Below is a small trained network, with its code and all its weights. Each question gives an input and a class and asks what happens when units are switched off, that is, made to give their printed mean instead of their output.

import numpy as np


def w(rows, s, z=0):
    codes = np.array(rows[::2]) - 128.0
    scale = np.full(codes.shape[1], s)
    scale[-1] = z or s
    return codes * scale


def f(y):
    return y / 2 * (1 + np.tanh(0.7978845608 * (y + 0.044715 * y**3)))


def log_softmax(a):
    a = a - a.max(-1, keepdims=True)
    return a - np.log(np.exp(a).sum(-1, keepdims=True))


def net(x, mask):
    res = np.array(x, float).reshape(1, 2) / 4 @ E
    y = f(res @ A[0][:, :-1].T + A[0][:, -1])
    res = res + np.where(mask, y, B[0][:, -1]) @ B[0][:, :-1]
    return log_softmax(res[-1] @ U[:, :-1].T + U[:, -1])


A, B = {}, {}
E = w([
[86,162,152,93,249,85,156,72],'x0',
[79,60,193,164,57,123,158,195],'x1',
],0.013)
A[0] = w([
[121,113,123,153,105,143,108,163,141],'neuron 1',
[115,51,108,166,69,141,142,215,155],'neuron 2',
[129,170,160,55,184,35,120,71,255],'neuron 3',
[76,83,102,88,148,70,102,51,82],'neuron 4',
[76,187,102,114,156,43,144,88,156],'neuron 5',
[218,188,57,86,191,172,48,92,216],'neuron 6',
[89,227,159,72,212,138,163,80,222],'neuron 7',
[101,60,131,160,54,218,114,125,234],'neuron 8',
[169,108,136,162,93,174,118,144,82],'neuron 9',
[176,94,148,212,69,150,165,173,249],'neuron 10',
[110,83,90,176,128,178,167,157,139],'neuron 11',
[254,167,37,100,116,181,51,66,172],'neuron 12',
[100,41,165,217,62,113,180,208,224],'neuron 13',
[84,177,95,86,250,62,107,46,246],'neuron 14',
[200,146,59,135,84,192,64,156,168],'neuron 15',
[131,84,122,195,45,222,148,166,151],'neuron 16',
[80,136,123,107,186,2,216,118,207],'neuron 17',
[74,151,174,161,199,27,142,109,192],'neuron 18',
],0.007,0.0036)
B[0] = w([
[158,100,122,153,109,123,101,120,153],'neuron 1',
[137,75,152,102,77,155,119,123,211],'neuron 2',
[119,84,182,116,234,13,142,172,208],'neuron 3',
[122,65,81,160,147,64,185,168,150],'neuron 4',
[133,92,185,132,140,65,216,138,175],'neuron 5',
[194,198,181,68,192,104,128,79,206],'neuron 6',
[121,65,210,131,174,60,164,158,214],'neuron 7',
[159,83,153,150,111,190,74,108,207],'neuron 8',
[128,68,128,169,86,130,163,152,156],'neuron 9',
[151,118,122,116,133,184,38,106,212],'neuron 10',
[129,73,147,125,105,166,104,136,152],'neuron 11',
[110,236,133,72,189,193,25,169,195],'neuron 12',
[191,120,139,79,61,123,24,103,246],'neuron 13',
[169,114,218,106,150,67,162,185,239],'neuron 14',
[174,150,93,173,97,144,107,52,181],'neuron 15',
[124,69,150,156,81,154,114,139,214],'neuron 16',
[197,86,191,183,170,22,172,96,198],'neuron 17',
[145,111,135,156,176,1,190,71,192],'neuron 18',
],0.0061,0.014)
U = w([
[49,157,80,96,129,116,162,170,83],'0',
[127,141,62,125,124,146,255,139,1],'1',
[132,130,149,111,113,176,97,153,183],'2',
[149,100,113,193,87,110,130,59,84],'3',
[131,112,169,145,179,62,243,150,131],'4',
[157,172,171,73,152,79,122,98,209],'5',
[133,205,72,150,151,152,114,75,121],'6',
],0.0084,0.0026)

Each question gives the input, the list of numbers given to net, and the class t.
The units are the neurons (one row each of A and B). Each row of codes is followed by its name. A weight is (code - 128) times the scale printed after its matrix; where a second scale follows, it is the last column's (A, B and U).
mask holds one flag per neuron, in row order. A switched-off neuron (its flag False) gives its mean, the last column of its row in B, instead of its output. The means were averaged over made-up inputs and are rounded, as every weight is.
A unit's drop is (log p(t) with every unit on - log p(t) with that unit switched off) / (log p(t) with every unit on - log p(t) with every unit switched off).
The circuit of an input: a set's keep is (log p(t) with only the set's units on - log p(t) with every unit switched off) / (log p(t) with every unit on - log p(t) with every unit switched off). Starting from the 12 units with the biggest drops (on a tie, the unit counted first), units are removed one at a time, each time the one whose removal leaves the highest keep (on an exact tie, the one counted first), for as long as the keep stays at least 0.8.
units of the circuit, in order: the units of the circuit, biggest drop first
top k neurons: the k neurons with the biggest drops, biggest first
drop of u: that unit's drop, to one decimal
input [1,4], class 3: units of the circuit, in order	(neuron 14; neuron 3)
input [2,-6], class 4: top 2 neurons	(neuron 13; neuron 7)
input [2,6], class 3: top 2 neurons	(neuron 12; neuron 14)
input [-2,0], class 2: top neuron	(neuron 18)
input [-5,-1], class 2: top 3 neurons	(neuron 18; neuron 17; neuron 12)
input [-6,-3], class 2: top 2 neurons	(neuron 12; neuron 18)
input [2,-7], class 4: top 2 neurons	(neuron 13; neuron 7)
input [-4,-1], class 2: drop of neuron 17	0.2
input [2,-3], class 4: drop of neuron 13	0.2
input [-8,-6], class 6: drop of neuron 12	0.1
